Below is a small trained network, with its code and all its weights. Each question gives an input and a class and asks what happens when units are switched off, that is, made to give their printed mean instead of their output.

import numpy as np


def w(rows, s, z=0):
    codes = np.array(rows[::2]) - 128.0
    scale = np.full(codes.shape[1], s)
    scale[-1] = z or s
    return codes * scale


def f(y):
    return np.maximum(y, 0)


def log_softmax(a):
    a = a - a.max(-1, keepdims=True)
    return a - np.log(np.exp(a).sum(-1, keepdims=True))


def net(x, mask):
    res = np.array(x, float).reshape(1, 7) / 4 @ E
    y = f(res @ A[0][:, :-1].T + A[0][:, -1])
    res = res + np.where(mask, y, B[0][:, -1]) @ B[0][:, :-1]
    return log_softmax(res[-1] @ U[:, :-1].T + U[:, -1])


A, B = {}, {}
E = w([
[246,148,153,140,227,87,164,134,76,116,109],'x0',
[110,208,56,51,97,121,164,205,88,95,133],'x1',
[154,196,165,201,31,109,160,122,100,164,60],'x2',
[146,126,120,126,113,120,114,120,107,129,148],'x3',
[111,65,74,128,108,16,166,95,159,68,72],'x4',
[133,145,134,137,129,137,132,131,163,107,131],'x5',
[123,122,132,126,128,116,135,131,120,141,136],'x6',
],0.012)
A[0] = w([
[190,189,134,184,118,132,151,125,86,159,45,56],'neuron 1',
[106,231,152,138,189,227,104,163,94,204,163,108],'neuron 2',
[247,148,165,125,231,90,188,170,81,117,98,57],'neuron 3',
[136,173,114,58,95,101,152,229,117,115,90,125],'neuron 4',
[123,128,65,126,126,64,123,112,157,110,62,133],'neuron 5',
[146,56,211,175,133,93,92,48,155,137,133,124],'neuron 6',
[15,137,113,106,21,123,65,126,175,174,116,31],'neuron 7',
[114,100,52,136,102,67,137,89,150,98,94,88],'neuron 8',
[132,81,88,107,101,54,167,94,148,74,103,109],'neuron 9',
[150,160,117,196,52,131,205,112,131,165,128,53],'neuron 10',
[111,207,60,97,110,125,174,217,76,84,115,143],'neuron 11',
[116,49,185,208,167,153,86,49,151,153,126,140],'neuron 12',
[159,95,102,93,173,168,66,211,161,176,149,71],'neuron 13',
[91,200,80,97,108,105,149,185,87,98,148,143],'neuron 14',
[148,71,99,122,88,71,159,119,146,103,123,111],'neuron 15',
[118,43,88,66,213,144,90,129,155,86,210,85],'neuron 16',
[131,199,182,177,1,97,148,130,122,158,44,103],'neuron 17',
[114,109,87,120,186,140,105,168,182,152,117,71],'neuron 18',
[112,65,82,119,87,30,137,96,141,65,74,114],'neuron 19',
[113,168,122,74,107,145,178,184,83,69,115,114],'neuron 20',
[124,106,75,180,137,77,157,140,133,64,91,86],'neuron 21',
[74,80,122,67,212,115,126,119,156,33,194,42],'neuron 22',
[50,72,100,137,22,186,124,164,151,127,158,16],'neuron 23',
[151,186,180,134,118,232,63,186,90,191,164,98],'neuron 24',
[160,79,197,180,78,136,93,72,143,158,78,141],'neuron 25',
[175,185,130,140,196,96,179,128,61,81,112,5],'neuron 26',
[120,184,46,66,87,110,187,201,104,123,132,130],'neuron 27',
[157,95,110,156,140,103,164,128,108,64,99,90],'neuron 28',
[121,101,139,151,158,156,144,126,141,145,79,69],'neuron 29',
],0.0089,0.0034)
B[0] = w([
[178,181,99,85,150,85,135,128,110,153,95,204],'neuron 1',
[83,134,132,201,116,196,146,188,144,187,162,238],'neuron 2',
[220,11,65,107,11,128,10,173,252,131,80,254],'neuron 3',
[107,93,167,131,149,142,148,62,106,66,164,203],'neuron 4',
[124,150,156,185,149,182,145,160,143,159,174,196],'neuron 5',
[110,89,244,127,116,135,161,94,90,43,162,214],'neuron 6',
[195,69,96,77,45,103,34,138,221,132,98,214],'neuron 7',
[73,165,134,143,156,183,107,204,141,145,178,200],'neuron 8',
[84,185,107,187,129,154,122,155,144,179,179,213],'neuron 9',
[135,182,67,58,165,84,142,136,74,118,94,186],'neuron 10',
[113,71,185,146,143,148,175,36,103,77,154,227],'neuron 11',
[101,73,168,181,147,169,162,59,104,34,140,224],'neuron 12',
[132,167,94,110,147,103,174,147,84,180,126,186],'neuron 13',
[132,82,199,147,136,139,162,69,105,61,141,204],'neuron 14',
[114,155,93,173,151,177,124,143,126,171,161,188],'neuron 15',
[139,183,60,42,191,35,193,115,49,119,32,246],'neuron 16',
[155,209,56,22,199,49,208,152,42,162,44,236],'neuron 17',
[139,156,139,105,137,124,141,113,119,129,103,165],'neuron 18',
[72,159,118,186,170,166,154,207,153,189,170,233],'neuron 19',
[116,96,175,154,82,148,185,101,90,52,147,193],'neuron 20',
[111,137,138,146,121,153,128,188,130,145,163,192],'neuron 21',
[138,199,95,85,168,55,129,117,67,164,84,228],'neuron 22',
[208,61,76,105,74,97,31,160,255,98,81,200],'neuron 23',
[32,159,149,163,192,177,131,220,144,194,207,237],'neuron 24',
[153,122,181,123,134,127,197,42,111,56,147,203],'neuron 25',
[183,104,112,107,68,116,91,133,218,124,92,204],'neuron 26',
[90,91,198,155,129,134,135,63,113,80,140,220],'neuron 27',
[86,133,117,152,128,147,86,175,161,143,150,179],'neuron 28',
[149,133,155,153,112,124,122,121,121,105,118,147],'neuron 29',
],0.0076,0.015)
U = w([
[119,82,176,174,142,156,156,1,111,43,156,241],'0',
[98,171,130,207,153,182,124,190,150,217,191,176],'1',
[144,199,97,51,167,79,156,102,81,149,54,87],'2',
[178,55,110,106,73,132,20,128,219,122,92,10],'3',
],0.012,0.0012)

Each question gives the input, the list of numbers given to net, and the class t.
The units are the neurons (one row each of A and B). Each row of codes is followed by its name. A weight is (code - 128) times the scale printed after its matrix; where a second scale follows, it is the last column's (A, B and U).
mask holds one flag per neuron, in row order. A switched-off neuron (its flag False) gives its mean, the last column of its row in B, instead of its output. The means were averaged over made-up inputs and are rounded, as every weight is.
A unit's drop is (log p(t) with every unit on - log p(t) with that unit switched off) / (log p(t) with every unit on - log p(t) with every unit switched off).
The circuit of an input: a set's keep is (log p(t) with only the set's units on - log p(t) with every unit switched off) / (log p(t) with every unit on - log p(t) with every unit switched off). Starting from the 12 units with the biggest drops (on a tie, the unit counted first), units are removed one at a time, each time the one whose removal leaves the highest keep (on an exact tie, the one counted first), for as long as the keep stays at least 0.8.
units of the circuit, in order: the units of the circuit, biggest drop first
most important unit: the unit with the biggest drop
top k neurons: the k neurons with the biggest drops, biggest first
drop when u is switched off: that unit's drop, to one decimal
input [-3,-6,7,-2,5,6,7], class 2: top 4 neurons	(neuron 17; neuron 10; neuron 11; neuron 27)
input [8,4,-2,-3,2,-7,-3], class 3: units of the circuit, in order	(neuron 3)
input [-8,0,6,0,-1,-1,-5], class 3: top 2 neurons	(neuron 7; neuron 23)
input [-5,1,-8,2,7,-2,6], class 2: top 4 neurons	(neuron 16; neuron 22; neuron 24; neuron 2)
input [7,6,4,3,-4,6,1], class 3: top 3 neurons	(neuron 3; neuron 26; neuron 12)
input [6,4,5,-7,-1,4,-3], class 3: top 2 neurons	(neuron 3; neuron 16)
input [-7,-3,-5,-7,0,6,6], class 3: top 2 neurons	(neuron 23; neuron 7)
input [-8,1,-3,6,-7,-6,6], class 3: top 3 neurons	(neuron 23; neuron 7; neuron 19)
input [0,-7,-8,-8,0,-1,1], class 2: top 3 neurons	(neuron 16; neuron 22; neuron 11)
input [-1,-3,3,8,-2,2,8], class 0: top 3 neurons	(neuron 16; neuron 22; neuron 25)
input [-6,4,3,-7,6,7,5], class 1: top 3 neurons	(neuron 19; neuron 3; neuron 8)
input [2,-5,6,1,0,3,6], class 2: top 4 neurons	(neuron 17; neuron 1; neuron 10; neuron 11)
input [3,5,-5,4,-3,0,-4], class 0: top 2 neurons	(neuron 17; neuron 11)
input [0,2,-8,4,-6,-6,-8], class 2: most important unit	neuron 16
input [-6,-3,4,0,3,7,-6], class 3: top 3 neurons	(neuron 7; neuron 23; neuron 16)
input [0,3,0,7,3,-3,-1], class 0: top 2 neurons	(neuron 24; neuron 2)
input [-4,8,7,0,7,0,-5], class 0: top 3 neurons	(neuron 11; neuron 27; neuron 14)
input [0,-5,6,-7,7,-6,1], class 1: drop when neuron 19 is switched off	0.3
input [-6,4,0,6,4,-3,-1], class 3: drop when neuron 7 is switched off	3.0
input [-5,2,-7,-2,-5,-6,2], class 2: units of the circuit, in order	(neuron 16)
input [0,-2,6,-7,-5,-6,1], class 2: drop when neuron 19 is switched off	0.3
input [-7,-5,-8,6,8,7,6], class 1: drop when neuron 8 is switched off	0.6
